Each row, then roughly how far along a hidden order it lies, from 0 to 20:
[2, 2, -9, 0, 2, 0, 20, 6, 0, -1, -10, 13, -1, 1, -20, -1, -5, 0, -18, -1, 6] => 20
[3, 1, 7, -1, -4, -1, 23, 17, 0, -1, 6, -20, -1, -1, -15, 1, -2, 1, -31, 2, -5] => 4
[0, 0, 7, -1, -5, 1, 36, 10, 0, 4, 0, -22, -1, 0, -20, 3, 0, 0, -4, 0, -6] => 4
[-2, -2, 0, 3, -2, 2, -12, 1, 0, 0, -10, -7, 0, -1, -10, 2, -3, -3, 4, -6, -2] => 5
[-5, -8, 3, 9, -28, 7, 33, -5, 0, 6, -36, -24, 2, 1, -15, 7, 6, -6, -6, -12, 4] => 9
[5, 5, 6, -8, 7, -5, 39, 20, 0, 1, 26, -11, -3, -2, -11, -1, -8, 3, -47, 9, -10] => 8
[-1, -1, 1, 3, -7, 2, 12, -1, 0, -2, -5, -23, 0, 0, -13, 2, 2, -1, -4, -2, -4] => 0
[1, 0, 6, -3, 0, 0, 29, 13, 0, 3, 1, -15, -1, -1, -19, 1, 1, 0, -24, -1, -5] => 6
[-2, 0, -5, -3, 8, -1, 46, -6, 0, 24, 0, 18, 0, 0, -2, -2, 4, 1, -32, 2, -5] => 11
[-2, 1, -6, -1, 17, 0, -3, 10, -1, 8, 1, 17, -1, -1, -9, -1, -4, -5, 2, 1, 0] => 11
[-1, -3, 5, 2, -3, 1, 3, 4, 0, 1, -1, -17, 0, -1, -6, 3, 0, -4, -2, -3, -3] => 1
[0, -1, 7, 0, -4, 0, 34, 5, 0, 4, 1, -19, 0, 0, -5, 1, 2, 0, -23, -1, -7] => 3
[0, -2, 8, 0, -10, 1, 28, 4, 0, 6, -8, -6, 0, 0, -9, 2, 2, -1, -10, -1, -3] => 7

Part 2:
[0, 1, 0, -1, -5, -1, 1, 1, -3, 2, 0, 0, 0, 0, 2, 0] => 8
[1, -2, 4, -1, -2, -1, 0, 0, -4, 3, 3, -2, 5, 24, 2, 0] => 10
[-2, 0, 1, -1, 5, 0, -2, 0, -1, -3, 0, 0, -5, -29, 0, 2] => 20
[-1, -1, 8, 0, 4, 1, 0, 0, 0, 0, 1, 1, 0, -33, -2, 0] => 11
[1, 1, -2, 1, -2, 0, 0, 0, 1, -2, -6, -2, -2, 28, 0, 2] => 10
[-1, -1, -8, 0, 2, 0, -2, -2, 0, -3, -1, -3, 2, -2, 0, 3] => 16
[2, 0, -7, 1, -1, 0, 1, 0, 0, 0, -4, -2, -1, 35, 0, 1] => 9
[2, 1, -9, 1, -7, 0, 0, 0, -1, -1, -4, 1, 1, 39, 0, 0] => 2
[-2, -3, 5, 1, 2, 0, 1, 0, 4, 2, 2, -2, 10, -9, -2, -2] => 2
[0, 1, 1, -1, -4, -1, 1, 1, 0, 0, 0, 1, -1, 23, 2, -1] => 9
[-1, 0, -8, 0, 0, 1, 0, 0, 0, 0, -7, -1, 4, 16, -1, 1] => 7
[1, 0, 1, 0, 1, -1, 2, 2, 0, 4, -4, 0, 2, 20, 0, 0] => 0
[1, 1, 5, 0, 0, -1, 0, 0, 0, 0, 7, 0, 0, -2, 2, 0] => 14
[2, 3, -16, 1, -4, 3, 1, 0, 3, -3, -10, 1, -4, 21, 0, 1] => 7
[2, 1, 0, 0, 0, -1, 1, 1, -3, 2, 2, 0, 0, 2, 0, 0] => 8
[-1, -2, 3, 0, 1, 1, 1, 0, 4, 1, -4, 1, 0, -6, 0, 0] => 2
[1, 1, -11, 0, -1, 0, -1, -2, 0, -1, -1, -1, -6, 6, 2, 3] => 18
[0, 1, -1, 0, -3, -1, -1, 0, -4, 1, 5, 0, -3, 2, 2, 0] => 13
[2, 2, -4, 0, -3, 0, 1, 0, 0, 0, 4, 3, -4, -5, 1, -1] => 10
[0, 1, -6, 1, 0, 0, 0, 1, 0, 1, -6, 0, -1, 2, 0, -1] => 1
[1, 1, -3, -1, -1, -1, -1, -1, -4, -1, -1, 0, -1, 15, 0, 0] => 19
